Below is a small trained network, with its code and all its weights. Each question gives an input and a target symbol and asks what happens when units are switched off, that is, made to give their printed mean instead of their output.

import numpy as np


def w(rows, s, z=0):
    codes = np.array(rows[::2]) - 128.0
    scale = np.full(codes.shape[1], s)
    scale[-1] = z or s
    return codes * scale


def norm(h):
    return h / np.sqrt((h * h).mean(-1, keepdims=True) + 1e-5)


def f(y):
    return y / 2 * (1 + np.tanh(0.7978845608 * (y + 0.044715 * y**3)))


def softmax(a):
    e = np.exp(a - a.max(-1, keepdims=True))
    return e / e.sum(-1, keepdims=True)


def log_softmax(a):
    a = a - a.max(-1, keepdims=True)
    return a - np.log(np.exp(a).sum(-1, keepdims=True))


def net(x, mask):
    ids = ['ΓΔΘΛΣΦΩαβεζμξπτψ'.index(c) for c in x.split()]
    T = len(ids)
    res = E[ids] + P[:T]
    u = 0
    for l in range(2):
        r = norm(res)
        for j in range(3):
            rows = slice(3 * j, 3 * j + 3)
            q, k, v = (r @ M[l][rows].T for M in (Q, K, V))
            z = softmax(np.where(np.tri(T) > 0, q @ k.T / 3**0.5, -1e9)) @ v
            o = O[l][rows]
            res = res + np.where(mask[u + j], z, o[:, -1]) @ o[:, :-1]
        u += 3
        y = f(norm(res) @ A[l][:, :-1].T + A[l][:, -1])
        res = res + np.where(mask[u : u + 16], y, B[l][:, -1]) @ B[l][:, :-1]
        u += 16
    return log_softmax(norm(res)[-1] @ U[:, :-1].T + U[:, -1])


Q, K, V, O, A, B = {}, {}, {}, {}, {}, {}
E = w([
[77,253,155,51,67,97],'Γ',
[154,166,175,129,134,80],'Δ',
[65,114,155,74,158,87],'Θ',
[150,83,140,159,208,132],'Λ',
[145,210,65,129,161,196],'Σ',
[165,97,133,171,216,129],'Φ',
[169,139,148,154,207,95],'Ω',
[121,70,120,149,201,205],'α',
[112,87,127,135,167,249],'β',
[85,53,13,245,110,108],'ε',
[91,128,139,116,173,121],'ζ',
[228,163,131,169,49,145],'μ',
[131,86,61,117,232,197],'ξ',
[195,153,111,152,99,198],'π',
[148,223,106,112,117,152],'τ',
[142,170,98,108,179,187],'ψ',
],0.019)
P = w([
[184,141,96,86,83,150],'0',
[136,48,198,89,102,254],'1',
[102,206,115,112,188,92],'2',
[140,93,83,93,161,100],'3',
[91,83,97,92,109,142],'4',
[82,129,126,138,90,97],'5',
[99,89,121,175,76,96],'6',
[51,101,158,177,18,114],'7',
[54,198,217,209,55,80],'8',
],0.011)
Q[0] = w([
[148,74,100,25,99,197],'L0H0',
[187,156,122,105,157,110],'L0H0',
[136,92,129,80,111,114],'L0H0',
[165,95,102,175,120,144],'L0H1',
[112,151,95,166,147,2],'L0H1',
[99,131,142,198,132,142],'L0H1',
[160,55,113,23,152,106],'L0H2',
[119,126,91,106,101,113],'L0H2',
[71,139,85,181,85,209],'L0H2',
],0.0088)
K[0] = w([
[200,128,63,50,152,62],'L0H0',
[104,121,61,117,215,114],'L0H0',
[157,183,2,3,155,138],'L0H0',
[98,84,71,145,139,100],'L0H1',
[120,102,178,158,140,155],'L0H1',
[146,155,121,177,108,228],'L0H1',
[229,127,88,40,209,133],'L0H2',
[105,92,12,143,211,123],'L0H2',
[102,38,110,139,110,98],'L0H2',
],0.0074)
V[0] = w([
[136,160,154,133,138,193],'L0H0',
[119,64,185,217,184,110],'L0H0',
[136,221,100,121,73,167],'L0H0',
[63,255,164,116,137,142],'L0H1',
[39,140,52,238,164,159],'L0H1',
[89,133,59,164,81,156],'L0H1',
[155,118,46,138,214,125],'L0H2',
[55,133,17,161,125,146],'L0H2',
[157,211,36,155,112,121],'L0H2',
],0.0095)
O[0] = w([
[195,186,172,119,207,66,242],'L0H0',
[136,151,124,113,98,232,56],'L0H0',
[146,131,134,150,216,107,253],'L0H0',
[199,105,160,142,93,86,115],'L0H1',
[189,168,207,253,104,166,130],'L0H1',
[89,110,178,173,213,62,176],'L0H1',
[141,181,200,164,83,190,187],'L0H2',
[138,177,169,229,119,24,173],'L0H2',
[85,118,158,132,173,186,245],'L0H2',
],0.0074,0.0034)
A[0] = w([
[61,143,114,137,95,40,92],'L0N0',
[77,158,99,102,79,176,150],'L0N1',
[90,62,214,115,120,169,67],'L0N2',
[131,156,131,120,85,174,98],'L0N3',
[85,132,103,190,129,128,144],'L0N4',
[169,149,125,105,181,140,34],'L0N5',
[168,137,151,105,100,155,126],'L0N6',
[129,130,165,157,123,114,124],'L0N7',
[113,86,103,130,185,167,115],'L0N8',
[147,95,120,157,58,107,202],'L0N9',
[69,159,208,58,114,92,254],'L0N10',
[154,118,202,53,117,143,203],'L0N11',
[136,102,126,41,129,103,163],'L0N12',
[124,254,160,104,142,106,128],'L0N13',
[117,141,94,112,116,95,129],'L0N14',
[130,112,119,163,198,167,117],'L0N15',
],0.0099,0.0038)
B[0] = w([
[99,122,68,138,124,175,166],'L0N0',
[112,160,74,146,96,184,154],'L0N1',
[174,175,113,132,124,106,142],'L0N2',
[109,103,100,146,183,137,145],'L0N3',
[133,168,191,137,176,164,179],'L0N4',
[109,136,107,109,107,82,151],'L0N5',
[149,148,65,133,113,159,148],'L0N6',
[109,141,146,140,187,114,164],'L0N7',
[156,140,89,189,135,112,176],'L0N8',
[159,190,79,102,181,110,168],'L0N9',
[196,155,156,254,225,230,208],'L0N10',
[121,125,110,229,190,144,177],'L0N11',
[134,157,10,147,171,171,172],'L0N12',
[178,122,49,106,155,99,253],'L0N13',
[130,113,74,108,174,133,132],'L0N14',
[178,118,64,129,149,127,209],'L0N15',
],0.0064,0.0054)
Q[1] = w([
[255,150,109,95,159,170],'L1H0',
[79,219,151,135,176,121],'L1H0',
[29,122,84,47,17,113],'L1H0',
[202,78,91,141,139,169],'L1H1',
[146,223,224,33,90,108],'L1H1',
[129,82,119,91,115,212],'L1H1',
[71,37,141,33,72,102],'L1H2',
[37,172,158,94,76,113],'L1H2',
[107,62,179,49,54,113],'L1H2',
],0.0077)
K[1] = w([
[36,139,82,249,138,127],'L1H0',
[152,79,148,111,101,181],'L1H0',
[231,82,154,53,170,180],'L1H0',
[146,135,77,140,131,46],'L1H1',
[151,131,149,114,158,156],'L1H1',
[154,150,119,91,150,168],'L1H1',
[255,161,172,18,165,152],'L1H2',
[154,90,188,103,152,203],'L1H2',
[78,142,127,45,179,140],'L1H2',
],0.0094)
V[1] = w([
[227,33,195,77,149,158],'L1H0',
[215,68,108,58,89,106],'L1H0',
[99,50,136,161,132,116],'L1H0',
[86,68,165,62,87,196],'L1H1',
[86,207,113,95,194,107],'L1H1',
[58,174,163,165,167,168],'L1H1',
[182,160,160,88,154,166],'L1H2',
[184,221,73,125,46,116],'L1H2',
[205,149,169,158,9,66],'L1H2',
],0.011)
O[1] = w([
[195,90,121,88,173,168,82],'L1H0',
[153,126,182,132,190,171,62],'L1H0',
[168,106,1,202,150,190,101],'L1H0',
[167,100,141,148,148,84,3],'L1H1',
[63,70,201,106,36,101,181],'L1H1',
[135,71,91,127,70,70,141],'L1H1',
[123,132,225,65,121,108,134],'L1H2',
[20,116,132,181,201,102,141],'L1H2',
[98,131,88,109,214,172,64],'L1H2',
],0.011)
A[1] = w([
[245,187,121,182,131,133,37],'L1N0',
[124,93,5,140,64,100,191],'L1N1',
[40,132,140,147,104,136,104],'L1N2',
[143,163,137,187,149,103,141],'L1N3',
[139,85,50,214,147,134,5],'L1N4',
[85,186,149,105,162,112,186],'L1N5',
[161,138,156,186,32,128,126],'L1N6',
[147,129,144,156,82,85,127],'L1N7',
[119,173,40,173,105,85,181],'L1N8',
[119,144,91,104,181,145,116],'L1N9',
[89,114,32,167,142,139,153],'L1N10',
[168,93,67,117,111,179,158],'L1N11',
[184,185,187,153,125,95,173],'L1N12',
[93,111,204,101,143,48,92],'L1N13',
[60,125,152,133,216,175,85],'L1N14',
[151,143,122,70,105,105,217],'L1N15',
],0.013,0.0031)
B[1] = w([
[181,142,79,98,145,40,157],'L1N0',
[130,45,107,255,67,143,227],'L1N1',
[165,106,154,35,179,110,209],'L1N2',
[180,107,177,116,94,190,174],'L1N3',
[110,70,148,144,37,173,177],'L1N4',
[219,58,115,154,147,202,210],'L1N5',
[141,197,57,101,160,132,255],'L1N6',
[158,137,86,112,147,56,188],'L1N7',
[117,15,117,111,127,127,253],'L1N8',
[79,60,139,167,193,165,129],'L1N9',
[180,68,140,215,127,158,194],'L1N10',
[98,138,143,156,119,101,143],'L1N11',
[149,125,130,181,114,116,208],'L1N12',
[95,156,127,175,158,118,208],'L1N13',
[163,124,78,150,211,135,166],'L1N14',
[94,32,75,118,126,146,168],'L1N15',
],0.0083,0.0091)
U = w([
[134,146,163,148,131,127,85],'Γ',
[207,170,65,126,145,120,48],'Δ',
[229,106,118,115,137,88,4],'Θ',
[111,131,147,92,101,164,186],'Λ',
[114,83,97,76,134,129,109],'Σ',
[91,78,90,189,103,143,186],'Φ',
[112,134,115,161,131,138,29],'Ω',
[148,183,118,115,107,184,149],'α',
[138,175,100,143,142,125,59],'β',
[152,128,147,143,155,137,85],'ε',
[107,120,48,139,244,159,204],'ζ',
[120,124,174,147,145,100,108],'μ',
[109,197,203,214,132,114,141],'ξ',
[20,116,111,111,149,63,187],'π',
[115,174,91,120,124,172,132],'τ',
[130,112,58,165,110,106,119],'ψ',
],0.011,0.0035)

Each question gives the input, a string of symbols that net reads in full, and the target symbol t.
The units are the heads (3 rows each of Q, K, V and O) and the neurons (one row each of A and B). Each row of codes is followed by its name. A weight is (code - 128) times the scale printed after its matrix; where a second scale follows, it is the last column's (O, A, B and U).
mask holds one flag per unit, layer by layer, with each layer's heads first. A switched-off unit (its flag False) gives its mean, the last column of its rows in O or B, instead of its output. The means were averaged over made-up inputs and are rounded, as every weight is.
A unit's drop is (log p(t) with every unit on - log p(t) with that unit switched off) / (log p(t) with every unit on - log p(t) with every unit switched off).
The circuit of an input: a set's keep is (log p(t) with only the set's units on - log p(t) with every unit switched off) / (log p(t) with every unit on - log p(t) with every unit switched off). Starting from the 12 units with the biggest drops (on a tie, the unit counted first), units are removed one at a time, each time the one whose removal leaves the highest keep (on an exact tie, the one counted first), for as long as the keep stays at least 0.8.
units of the circuit, in order: the units of the circuit, biggest drop first
most important unit: the unit with the biggest drop
k most important neurons: the k neurons with the biggest drops, biggest first
k most important neurons of layer l: the k neurons of layer l with the biggest drops, biggest first
which heads matter: for each layer, one digit per head in row order, 1 if its drop is at least 0.15 and else 0, layers parted by /
input Θ Γ Φ τ Σ τ, target ξ: most important unit	L1H0
input Σ Θ μ Δ Σ Φ ε Γ, target Φ: which heads matter	000 / 001
input ζ Γ ζ, target π: units of the circuit, in order	[L1H1, L1N1]
input μ μ μ μ α π μ α, target ζ: 2 most important neurons	[L1N14, L0N10]
input τ α τ Σ μ Σ, target ζ: 2 most important neurons of layer 0	[L0N13, L0N10]
input μ τ Φ Δ Φ μ μ Γ μ, target π: units of the circuit, in order	[L0H2, L1H0, L1H2]
input Φ Λ Σ Φ, target ξ: units of the circuit, in order	[L1H0, L0H2, L1N8]
input α π Φ μ Ω, target ζ: units of the circuit, in order	[L1H2, L1N14]
input μ μ ζ Δ Γ μ Λ, target ζ: 2 most important neurons	[L0N10, L1N14]
input μ Ω Φ α Σ α Σ Σ Σ, target ξ: which heads matter	001 / 101
input μ ζ τ α Σ α Γ Γ ξ, target π: units of the circuit, in order	[L1H0, L1N2]
input μ μ α μ, target Δ: which heads matter	011 / 110
input π μ Σ μ μ Γ ψ μ Γ, target ζ: units of the circuit, in order	[L1H2, L0N10]
input Σ Γ μ, target π: most important unit	L0H2
input τ α Σ Σ Σ Γ, target ξ: which heads matter	010 / 000
input μ μ α μ τ, target ζ: which heads matter	000 / 000
input μ π Γ Φ μ Φ Σ α, target ξ: which heads matter	110 / 000
input α Λ μ μ α, target ζ: units of the circuit, in order	[L1N14, L1H2]
input Γ Γ Γ Σ, target π: which heads matter	000 / 010
input ζ μ μ Ω β Σ Ω μ ψ, target ζ: units of the circuit, in order	[L1H2]
input Λ Σ Γ μ Σ β, target ξ: which heads matter	010 / 000
input μ τ Σ Δ, target ξ: 3 most important neurons	[L0N10, L1N13, L1N8]
input Σ Γ ζ, target π: which heads matter	001 / 010
input Γ μ Θ, target ζ: which heads matter	010 / 100
input Γ Σ Λ, target ξ: which heads matter	010 / 111
input ε μ Γ Φ, target Φ: which heads matter	000 / 000
input β Γ μ π, target ζ: units of the circuit, in order	[L1H2]
input β μ Γ Σ μ Σ Σ τ, target ξ: which heads matter	010 / 000
input Γ α Σ, target Δ: which heads matter	110 / 101
input μ μ π Γ μ π μ Σ, target ζ: which heads matter	100 / 010
